Here is a tiny trained network, its code and every weight. The questions are about switching its units off for an input and a class, where a switched-off unit gives its printed mean instead of its output.

import numpy as np


def w(rows, s, z=0):
    codes = np.array(rows[::2]) - 128.0
    scale = np.full(codes.shape[1], s)
    scale[-1] = z or s
    return codes * scale


def f(y):
    return np.maximum(y, 0)


def log_softmax(a):
    a = a - a.max(-1, keepdims=True)
    return a - np.log(np.exp(a).sum(-1, keepdims=True))


def net(x, mask):
    res = np.array(x, float).reshape(1, 6) / 4 @ E
    y = f(res @ A[0][:, :-1].T + A[0][:, -1])
    res = res + np.where(mask, y, B[0][:, -1]) @ B[0][:, :-1]
    return log_softmax(res[-1] @ U[:, :-1].T + U[:, -1])


A, B = {}, {}
E = w([
[106,141,123,144,95,142,123,146,131,125],'x0',
[94,120,153,168,42,69,208,43,87,132],'x1',
[46,177,165,74,162,218,187,91,108,171],'x2',
[174,72,65,106,73,193,58,52,78,113],'x3',
[141,147,170,99,133,106,97,140,101,110],'x4',
[181,244,65,36,135,87,165,124,129,22],'x5',
],0.011)
A[0] = w([
[168,86,85,92,93,148,66,37,78,127,207],'neuron 1',
[99,200,162,143,171,41,165,204,164,184,166],'neuron 2',
[45,159,75,75,163,179,171,122,44,172,114],'neuron 3',
[169,218,73,96,103,168,181,141,178,54,11],'neuron 4',
[101,181,176,165,186,52,185,205,254,165,106],'neuron 5',
[135,180,25,86,143,93,191,126,120,93,37],'neuron 6',
[129,114,139,121,89,90,194,152,152,158,65],'neuron 7',
[123,185,161,103,142,60,133,150,116,156,136],'neuron 8',
[60,26,192,161,143,175,53,118,154,206,65],'neuron 9',
[138,165,44,116,122,143,132,70,99,67,133],'neuron 10',
[115,162,164,94,173,177,149,77,124,153,81],'neuron 11',
[133,182,123,75,107,142,122,121,169,31,49],'neuron 12',
[70,170,188,57,165,198,161,95,42,159,122],'neuron 13',
[134,130,133,92,46,70,103,166,214,156,124],'neuron 14',
[120,183,37,76,94,111,142,129,139,93,6],'neuron 15',
[158,112,85,71,81,194,97,64,89,156,117],'neuron 16',
[149,140,100,75,223,210,57,245,218,154,59],'neuron 17',
[180,108,58,191,123,42,124,193,158,123,72],'neuron 18',
[209,81,79,142,89,83,110,207,118,110,176],'neuron 19',
[109,124,150,157,98,57,183,19,65,112,56],'neuron 20',
[95,140,167,167,12,64,201,42,32,89,30],'neuron 21',
[180,118,85,111,141,228,53,121,107,116,99],'neuron 22',
[135,112,147,165,93,166,107,124,171,203,135],'neuron 23',
[164,173,104,51,116,136,156,123,154,84,38],'neuron 24',
[65,144,164,32,151,239,197,134,146,145,66],'neuron 25',
[153,98,95,150,109,69,93,155,112,127,66],'neuron 26',
[96,40,172,192,158,146,80,130,57,184,101],'neuron 27',
[181,93,110,178,100,39,100,150,175,102,92],'neuron 28',
[134,147,75,142,59,193,62,111,75,106,178],'neuron 29',
],0.0094,0.0017)
B[0] = w([
[157,226,114,62,87,85,164,43,147,182,216],'neuron 1',
[155,142,105,76,86,98,174,57,128,159,221],'neuron 2',
[50,131,192,210,158,110,105,94,129,44,204],'neuron 3',
[135,106,120,79,139,105,129,185,103,105,210],'neuron 4',
[109,217,33,43,2,126,214,54,101,216,237],'neuron 5',
[137,88,93,114,127,65,105,204,86,114,201],'neuron 6',
[138,97,136,85,120,143,147,149,150,182,160],'neuron 7',
[171,122,118,106,118,116,129,113,146,133,175],'neuron 8',
[92,72,89,86,144,65,105,215,80,155,248],'neuron 9',
[157,130,118,110,123,101,87,156,54,161,192],'neuron 10',
[96,144,134,158,143,107,110,120,148,77,185],'neuron 11',
[142,108,140,129,153,135,112,176,91,130,192],'neuron 12',
[102,164,128,182,178,114,102,87,131,96,227],'neuron 13',
[87,115,102,167,126,124,138,82,163,121,161],'neuron 14',
[153,84,131,107,148,88,122,193,78,133,190],'neuron 15',
[93,192,96,95,128,115,161,46,138,168,202],'neuron 16',
[241,98,198,180,83,252,159,165,223,143,248],'neuron 17',
[54,167,177,140,128,115,97,122,165,35,196],'neuron 18',
[108,134,171,126,184,119,94,62,176,69,200],'neuron 19',
[186,40,167,163,120,234,175,170,225,153,212],'neuron 20',
[211,47,127,154,169,203,156,134,191,154,243],'neuron 21',
[173,151,121,132,76,187,135,85,152,171,202],'neuron 22',
[152,149,125,103,172,91,138,160,92,121,185],'neuron 23',
[111,61,83,135,95,134,98,157,69,122,192],'neuron 24',
[58,148,158,212,139,90,82,92,147,33,225],'neuron 25',
[53,148,167,150,186,81,90,78,122,86,172],'neuron 26',
[177,144,109,104,163,77,97,197,41,172,228],'neuron 27',
[37,114,151,164,179,84,59,109,189,28,197],'neuron 28',
[123,206,87,131,93,126,201,85,116,178,196],'neuron 29',
],0.0077,0.016)
U = w([
[151,201,58,95,42,101,184,2,101,179,226],'0',
[57,149,139,236,190,85,111,71,147,32,3],'1',
[162,95,82,125,155,65,125,250,6,145,39],'2',
[238,84,131,202,111,248,164,149,209,142,214],'3',
],0.0095,0.00049)

Each question gives the input, the list of numbers given to net, and the class t.
The units are the neurons (one row each of A and B). Each row of codes is followed by its name. A weight is (code - 128) times the scale printed after its matrix; where a second scale follows, it is the last column's (A, B and U).
mask holds one flag per neuron, in row order. A switched-off neuron (its flag False) gives its mean, the last column of its row in B, instead of its output. The means were averaged over made-up inputs and are rounded, as every weight is.
A unit's drop is (log p(t) with every unit on - log p(t) with that unit switched off) / (log p(t) with every unit on - log p(t) with every unit switched off).
The circuit of an input: a set's keep is (log p(t) with only the set's units on - log p(t) with every unit switched off) / (log p(t) with every unit on - log p(t) with every unit switched off). Starting from the 12 units with the biggest drops (on a tie, the unit counted first), units are removed one at a time, each time the one whose removal leaves the highest keep (on an exact tie, the one counted first), for as long as the keep stays at least 0.8.
units of the circuit, in order: the units of the circuit, biggest drop first
k most important neurons: the k neurons with the biggest drops, biggest first
drop when u is switched off: that unit's drop, to one decimal
input [-2,8,-2,-7,5,0], class 3: units of the circuit, in order => neuron 21
input [7,8,1,6,3,6], class 3: 2 most important neurons => neuron 21; neuron 20
input [4,-7,-7,8,-8,-4], class 0: 2 most important neurons => neuron 1; neuron 22
input [8,-1,7,-7,3,-6], class 0: 3 most important neurons => neuron 5; neuron 2; neuron 28
input [-8,8,6,2,-5,5], class 3: 2 most important neurons => neuron 20; neuron 21
input [-6,-3,-5,7,1,-7], class 0: 4 most important neurons => neuron 1; neuron 22; neuron 16; neuron 29
input [7,8,0,-7,-8,6], class 3: 3 most important neurons => neuron 21; neuron 20; neuron 1
input [3,-6,-8,8,1,-4], class 0: 4 most important neurons => neuron 1; neuron 22; neuron 29; neuron 25
input [-8,8,-7,1,1,-7], class 3: 2 most important neurons => neuron 20; neuron 21
input [-5,-6,7,-8,1,0], class 0: 2 most important neurons => neuron 5; neuron 2
input [-8,6,6,-5,2,-1], class 1: 3 most important neurons => neuron 17; neuron 25; neuron 13
input [-6,8,8,6,-2,-3], class 1: 4 most important neurons => neuron 3; neuron 17; neuron 13; neuron 25
input [-6,-6,-8,-2,-3,-7], class 1: 2 most important neurons => neuron 28; neuron 18
input [-3,2,-7,-6,-3,-8], class 2: units of the circuit, in order => neuron 27
input [1,5,8,-6,-6,7], class 1: drop when neuron 2 is switched off => 0.0
input [6,-2,1,-4,-1,-6], class 2: drop when neuron 9 is switched off => 0.3
input [-1,1,-4,-7,-7,2], class 0: drop when neuron 5 is switched off => 1.9
